Below are the code and all the weights of a small trained network. Each question names an input and a target symbol and asks about switching units off, where a switched-off unit gives its printed mean instead of its output.

import numpy as np


def w(rows, s, z=0):
    codes = np.array(rows[::2]) - 128.0
    scale = np.full(codes.shape[1], s)
    scale[-1] = z or s
    return codes * scale


def f(y):
    return y / 2 * (1 + np.tanh(0.7978845608 * (y + 0.044715 * y**3)))


def softmax(a):
    e = np.exp(a - a.max(-1, keepdims=True))
    return e / e.sum(-1, keepdims=True)


def log_softmax(a):
    a = a - a.max(-1, keepdims=True)
    return a - np.log(np.exp(a).sum(-1, keepdims=True))


def net(x, mask):
    ids = ['βγδεζητω'.index(c) for c in x.split()]
    T = len(ids)
    res = E[ids] + P[:T]
    u = 0
    for l in range(2):
        r = res
        for j in range(2):
            rows = slice(2 * j, 2 * j + 2)
            q, k, v = (r @ M[l][rows].T for M in (Q, K, V))
            z = softmax(np.where(np.tri(T) > 0, q @ k.T / 2**0.5, -1e9)) @ v
            o = O[l][rows]
            res = res + np.where(mask[u + j], z, o[:, -1]) @ o[:, :-1]
        u += 2
        y = f(res @ A[l][:, :-1].T + A[l][:, -1])
        res = res + np.where(mask[u : u + 16], y, B[l][:, -1]) @ B[l][:, :-1]
        u += 16
    return log_softmax(res[-1] @ U[:, :-1].T + U[:, -1])


Q, K, V, O, A, B = {}, {}, {}, {}, {}, {}
E = w([
[196,53,132,94,161,41,163,145],'β',
[182,254,71,58,82,177,133,232],'γ',
[163,135,237,186,127,43,138,108],'δ',
[33,148,186,140,134,102,72,69],'ε',
[125,103,156,100,90,207,118,58],'ζ',
[44,76,122,51,177,132,133,126],'η',
[121,95,42,166,176,131,55,85],'τ',
[101,49,188,187,104,129,58,200],'ω',
],0.0084)
P = w([
[89,50,153,194,190,159,254,129],'0',
[127,135,163,146,208,168,119,136],'1',
[125,129,153,142,187,148,120,124],'2',
[120,129,139,138,149,143,107,136],'3',
[127,137,132,135,137,123,97,128],'4',
[123,135,125,130,119,124,96,136],'5',
[123,140,120,127,117,111,99,131],'6',
[121,142,123,118,107,106,93,140],'7',
[114,143,109,124,99,108,93,138],'8',
[116,143,119,111,97,105,87,134],'9',
[124,145,117,116,91,106,79,128],'10',
[127,145,123,113,88,105,57,121],'11',
[144,139,115,110,91,110,43,126],'12',
[135,149,123,106,85,109,47,111],'13',
],0.0058)
Q[0] = w([
[92,134,138,125,4,41,63,136],'0.h1',
[192,87,74,187,241,192,192,131],'0.h1',
[107,115,227,124,63,100,231,146],'0.h2',
[148,139,231,105,103,119,225,155],'0.h2',
],0.0037)
K[0] = w([
[153,160,61,78,92,156,254,177],'0.h1',
[39,109,215,157,170,96,65,80],'0.h1',
[105,92,57,198,204,91,63,98],'0.h2',
[137,101,97,176,196,112,34,98],'0.h2',
],0.0061)
V[0] = w([
[171,88,149,242,127,97,110,99],'0.h1',
[89,2,197,153,162,74,120,71],'0.h1',
[149,223,137,70,65,111,96,181],'0.h2',
[106,65,111,166,209,141,136,38],'0.h2',
],0.0068)
O[0] = w([
[199,144,134,233,121,187,89,117,163],'0.h1',
[133,170,199,157,242,254,42,143,220],'0.h1',
[137,110,85,54,33,52,46,118,27],'0.h2',
[126,201,143,174,215,206,172,128,248],'0.h2',
],0.0053,0.0017)
A[0] = w([
[115,12,117,139,147,17,146,102,169],'0.n1',
[102,81,167,173,164,141,63,166,176],'0.n2',
[125,170,113,235,157,128,148,69,80],'0.n3',
[236,245,39,55,81,148,123,238,239],'0.n4',
[78,24,90,167,129,22,94,35,201],'0.n5',
[137,143,90,43,25,107,126,142,111],'0.n6',
[161,251,205,128,147,172,92,164,215],'0.n7',
[100,201,216,186,114,150,164,49,170],'0.n8',
[134,129,152,234,172,123,114,166,86],'0.n9',
[149,165,78,49,29,87,114,145,121],'0.n10',
[124,224,123,89,186,237,121,195,239],'0.n11',
[167,60,173,165,151,64,253,217,246],'0.n12',
[166,190,78,75,86,81,82,163,172],'0.n13',
[253,171,138,136,159,140,221,171,209],'0.n14',
[189,212,40,120,123,173,78,186,252],'0.n15',
[37,136,135,120,201,158,134,107,131],'0.n16',
],0.0062,0.0025)
B[0] = w([
[159,123,170,67,104,206,21,137,151],'0.n1',
[89,110,136,234,147,149,117,162,212],'0.n2',
[152,202,121,206,100,124,179,93,168],'0.n3',
[88,204,49,118,80,118,174,215,193],'0.n4',
[137,153,110,83,112,155,10,83,199],'0.n5',
[185,127,90,100,92,92,222,195,157],'0.n6',
[77,222,213,124,114,166,88,203,231],'0.n7',
[80,189,235,156,77,153,134,77,197],'0.n8',
[151,160,125,230,101,123,201,152,180],'0.n9',
[161,130,72,96,73,116,211,191,166],'0.n10',
[35,204,104,83,158,199,151,178,255],'0.n11',
[226,93,254,92,150,165,149,235,147],'0.n12',
[126,155,47,111,80,134,156,145,172],'0.n13',
[253,174,155,47,97,173,187,175,159],'0.n14',
[88,189,32,137,82,138,92,166,212],'0.n15',
[46,142,118,155,176,142,206,104,193],'0.n16',
],0.0048,0.0045)
Q[1] = w([
[72,166,152,84,81,120,44,180],'1.h1',
[193,59,101,40,40,10,154,122],'1.h1',
[107,137,153,136,150,210,104,132],'1.h2',
[131,1,139,94,161,55,175,98],'1.h2',
],0.0068)
K[1] = w([
[154,103,82,34,79,69,24,120],'1.h1',
[121,11,255,130,192,160,96,30],'1.h1',
[128,204,119,64,107,158,126,179],'1.h2',
[105,112,120,182,194,127,179,140],'1.h2',
],0.0057)
V[1] = w([
[155,95,24,124,136,109,2,98],'1.h1',
[150,171,103,88,85,163,168,215],'1.h1',
[119,107,196,120,108,164,62,69],'1.h2',
[125,168,166,127,99,55,163,194],'1.h2',
],0.0057)
O[1] = w([
[151,156,128,227,215,192,193,112,59],'1.h1',
[198,81,134,77,95,176,68,112,252],'1.h1',
[110,86,188,125,12,167,100,38,95],'1.h2',
[141,164,208,125,139,2,123,202,158],'1.h2',
],0.0058,0.011)
A[1] = w([
[124,115,136,66,101,147,129,6,124],'1.n1',
[91,131,55,88,147,199,117,146,166],'1.n2',
[180,50,164,90,148,108,127,151,190],'1.n3',
[142,143,111,124,100,124,162,192,204],'1.n4',
[121,193,186,117,139,70,184,102,106],'1.n5',
[171,131,87,139,98,91,127,119,128],'1.n6',
[101,111,74,109,118,234,100,85,111],'1.n7',
[117,165,89,157,255,174,161,119,144],'1.n8',
[206,90,151,77,135,166,138,164,86],'1.n9',
[150,77,155,80,75,150,89,88,254],'1.n10',
[81,152,74,71,159,134,181,165,151],'1.n11',
[89,147,150,183,126,64,128,169,143],'1.n12',
[94,164,101,109,117,183,177,116,177],'1.n13',
[103,156,141,180,89,192,190,88,132],'1.n14',
[171,98,129,116,113,152,166,153,117],'1.n15',
[210,98,125,180,91,151,91,105,85],'1.n16',
],0.0071,0.0029)
B[1] = w([
[176,86,37,219,124,165,181,168,165],'1.n1',
[148,75,243,141,119,93,188,66,248],'1.n2',
[108,216,61,111,134,242,86,94,199],'1.n3',
[126,91,178,168,171,168,112,102,217],'1.n4',
[155,198,126,71,58,2,203,89,149],'1.n5',
[141,44,145,134,119,153,163,144,156],'1.n6',
[126,49,192,157,49,55,236,106,206],'1.n7',
[185,154,148,201,247,67,216,103,177],'1.n8',
[67,216,57,84,164,144,93,97,201],'1.n9',
[215,117,103,115,124,160,176,109,255],'1.n10',
[97,50,192,129,180,123,135,43,217],'1.n11',
[78,125,92,228,88,85,169,180,162],'1.n12',
[140,80,118,90,122,182,155,32,199],'1.n13',
[190,127,1,146,76,139,192,92,190],'1.n14',
[98,159,131,128,190,167,78,114,141],'1.n15',
[46,79,116,108,70,94,209,36,165],'1.n16',
],0.0044,0.006)
U = w([
[68,45,200,93,196,82,141,106,60],'β',
[1,208,58,119,97,90,107,79,84],'γ',
[187,59,122,104,39,195,140,71,251],'δ',
[127,96,98,119,137,18,140,158,42],'ε',
[164,204,102,66,188,178,70,147,209],'ζ',
[102,59,140,211,113,171,105,241,4],'η',
[187,160,99,198,204,127,174,96,202],'τ',
[193,153,202,148,97,34,140,133,9],'ω',
],0.0042,0.0016)

Each question gives the input, a string of symbols that net reads in full, and the target symbol t.
The units are the heads (2 rows each of Q, K, V and O) and the neurons (one row each of A and B). Each row of codes is followed by its name. A weight is (code - 128) times the scale printed after its matrix; where a second scale follows, it is the last column's (O, A, B and U).
mask holds one flag per unit, layer by layer, with each layer's heads first. A switched-off unit (its flag False) gives its mean, the last column of its rows in O or B, instead of its output. The means were averaged over made-up inputs and are rounded, as every weight is.
A unit's drop is (log p(t) with every unit on - log p(t) with that unit switched off) / (log p(t) with every unit on - log p(t) with every unit switched off).
k most important neurons: the k neurons with the biggest drops, biggest first
k most important neurons of layer l: the k neurons of layer l with the biggest drops, biggest first
which heads matter: for each layer, one digit per head in row order, 1 if its drop is at least 0.15 and else 0, layers parted by /
drop of u: that unit's drop, to one decimal
input τ τ ω ε δ, target ω: 2 most important neurons of layer 0	[0.n8, 0.n7]
input τ ζ ζ γ η β ω, target ζ: which heads matter	00 / 11
input τ τ β ζ η γ ε τ, target δ: which heads matter	01 / 10
input β γ ε τ ζ, target ζ: which heads matter	00 / 11
input β ε δ ε τ ε ω ε γ ω η η, target δ: which heads matter	01 / 10
input τ β ζ γ γ, target ε: which heads matter	11 / 11
input β δ η δ ω ω, target η: which heads matter	10 / 00
input γ τ ω, target ζ: most important neuron	[1.n3]
input τ ω η, target β: which heads matter	00 / 10
input τ ζ γ γ η τ τ ω η ζ γ γ η γ, target δ: which heads matter	11 / 01
input τ τ ε, target γ: which heads matter	01 / 10
input γ ζ ε δ η, target ζ: which heads matter	10 / 11
input η ε ω ε γ ω δ, target ζ: 2 most important neurons of layer 0	[0.n4, 0.n12]
input β τ τ η η ζ τ γ τ η τ ε ζ ε, target δ: 3 most important neurons	[0.n11, 0.n4, 1.n10]
input η γ τ ε, target ζ: which heads matter	00 / 11
input ε ε ω τ ε ε τ τ δ ε τ τ τ ε, target τ: most important neuron	[1.n8]
input β ω δ τ, target τ: 3 most important neurons	[1.n8, 0.n15, 0.n12]
input τ τ δ, target ω: 2 most important neurons	[1.n5, 0.n8]
input γ γ ε ω τ γ ζ γ, target δ: 2 most important neurons of layer 1	[1.n13, 1.n6]
input γ τ ε η, target ζ: most important neuron	[0.n4]
input η τ ω β ε γ τ γ, target τ: 2 most important neurons of layer 0	[0.n11, 0.n4]
input τ δ τ η, target β: drop of 0.h2	0.2
input τ η β β τ ε τ γ τ γ, target τ: drop of 1.h1	1.2
input τ τ ω, target η: drop of 1.h1	0.2
input τ η δ ε, target γ: drop of 0.n7	0.1
